Here is a tiny trained network, its code and every weight. The questions are about switching its units off for an input and a class, where a switched-off unit gives its printed mean instead of its output.

import numpy as np


def w(rows, s, z=0):
    codes = np.array(rows[::2]) - 128.0
    scale = np.full(codes.shape[1], s)
    scale[-1] = z or s
    return codes * scale


def f(y):
    return y / 2 * (1 + np.tanh(0.7978845608 * (y + 0.044715 * y**3)))


def log_softmax(a):
    a = a - a.max(-1, keepdims=True)
    return a - np.log(np.exp(a).sum(-1, keepdims=True))


def net(x, mask):
    res = np.array(x, float).reshape(1, 3) / 4 @ E
    y = f(res @ A[0][:, :-1].T + A[0][:, -1])
    res = res + np.where(mask, y, B[0][:, -1]) @ B[0][:, :-1]
    return log_softmax(res[-1] @ U[:, :-1].T + U[:, -1])


A, B = {}, {}
E = w([
[2,106,94,222],'x0',
[58,44,179,80],'x1',
[56,143,36,40],'x2',
],0.0074)
A[0] = w([
[32,146,52,27,143],'N1',
[69,148,36,119,3],'N2',
[146,208,24,12,202],'N3',
[191,98,243,92,252],'N4',
[20,59,81,217,160],'N5',
[148,253,141,195,145],'N6',
[233,160,221,75,80],'N7',
[156,226,86,254,180],'N8',
],0.0073,0.0018)
B[0] = w([
[210,180,114,9,230],'N1',
[123,163,81,83,169],'N2',
[162,71,172,161,219],'N3',
[60,166,121,186,221],'N4',
[1,133,110,200,254],'N5',
[177,138,141,114,187],'N6',
[57,158,75,149,223],'N7',
[204,101,201,96,223],'N8',
],0.0091,0.006)
U = w([
[75,167,4,118,4],'0',
[59,58,161,212,228],'1',
[188,85,175,68,148],'2',
],0.011,0.003)

Each question gives the input, the list of numbers given to net, and the class t.
The units are the neurons (one row each of A and B). Each row of codes is followed by its name. A weight is (code - 128) times the scale printed after its matrix; where a second scale follows, it is the last column's (A, B and U).
mask holds one flag per neuron, in row order. A switched-off neuron (its flag False) gives its mean, the last column of its row in B, instead of its output. The means were averaged over made-up inputs and are rounded, as every weight is.
A unit's drop is (log p(t) with every unit on - log p(t) with that unit switched off) / (log p(t) with every unit on - log p(t) with every unit switched off).
The circuit of an input: a set's keep is (log p(t) with only the set's units on - log p(t) with every unit switched off) / (log p(t) with every unit on - log p(t) with every unit switched off). Starting from all 8 units, units are removed one at a time, each time the one whose removal leaves the highest keep (on an exact tie, the one counted first), for as long as the keep stays at least 0.8.
units of the circuit, in order: the units of the circuit, biggest drop first
k most important neurons: the k neurons with the biggest drops, biggest first
drop of u: that unit's drop, to one decimal
input [0,-8,-6], class 2: units of the circuit, in order -> (N8)
input [2,7,4], class 0: units of the circuit, in order -> (N1 N8)
input [-1,-3,7], class 2: units of the circuit, in order -> (N3 N5)
input [-6,8,1], class 0: 4 most important neurons -> (N4 N8 N7 N3)
input [-7,-4,1], class 1: units of the circuit, in order -> (N1 N3)
input [-6,-3,1], class 1: 3 most important neurons -> (N1 N3 N7)
input [-8,-1,-1], class 0: 2 most important neurons -> (N7 N8)
input [-5,-3,5], class 2: 2 most important neurons -> (N3 N5)
input [-8,-4,-6], class 0: 3 most important neurons -> (N7 N4 N3)
input [-7,-4,-5], class 0: 2 most important neurons -> (N7 N4)
input [-5,-3,2], class 1: 4 most important neurons -> (N1 N3 N8 N7)
input [-7,-2,-6], class 0: 3 most important neurons -> (N7 N3 N4)
input [0,-7,-5], class 2: 2 most important neurons -> (N8 N5)
input [-8,-6,8], class 2: units of the circuit, in order -> (N3)
input [-7,0,-1], class 0: 2 most important neurons -> (N7 N8)
input [-7,7,-4], class 1: 2 most important neurons -> (N1 N4)
input [4,8,5], class 0: 2 most important neurons -> (N1 N5)
input [-2,5,8], class 2: drop of N1 -> 0.1
input [0,0,3], class 2: drop of N4 -> 0.3
input [-4,2,-7], class 1: units of the circuit, in order -> (N4)
input [4,-8,-7], class 2: drop of N8 -> 0.3
input [-8,6,-1], class 1: drop of N4 -> 0.2
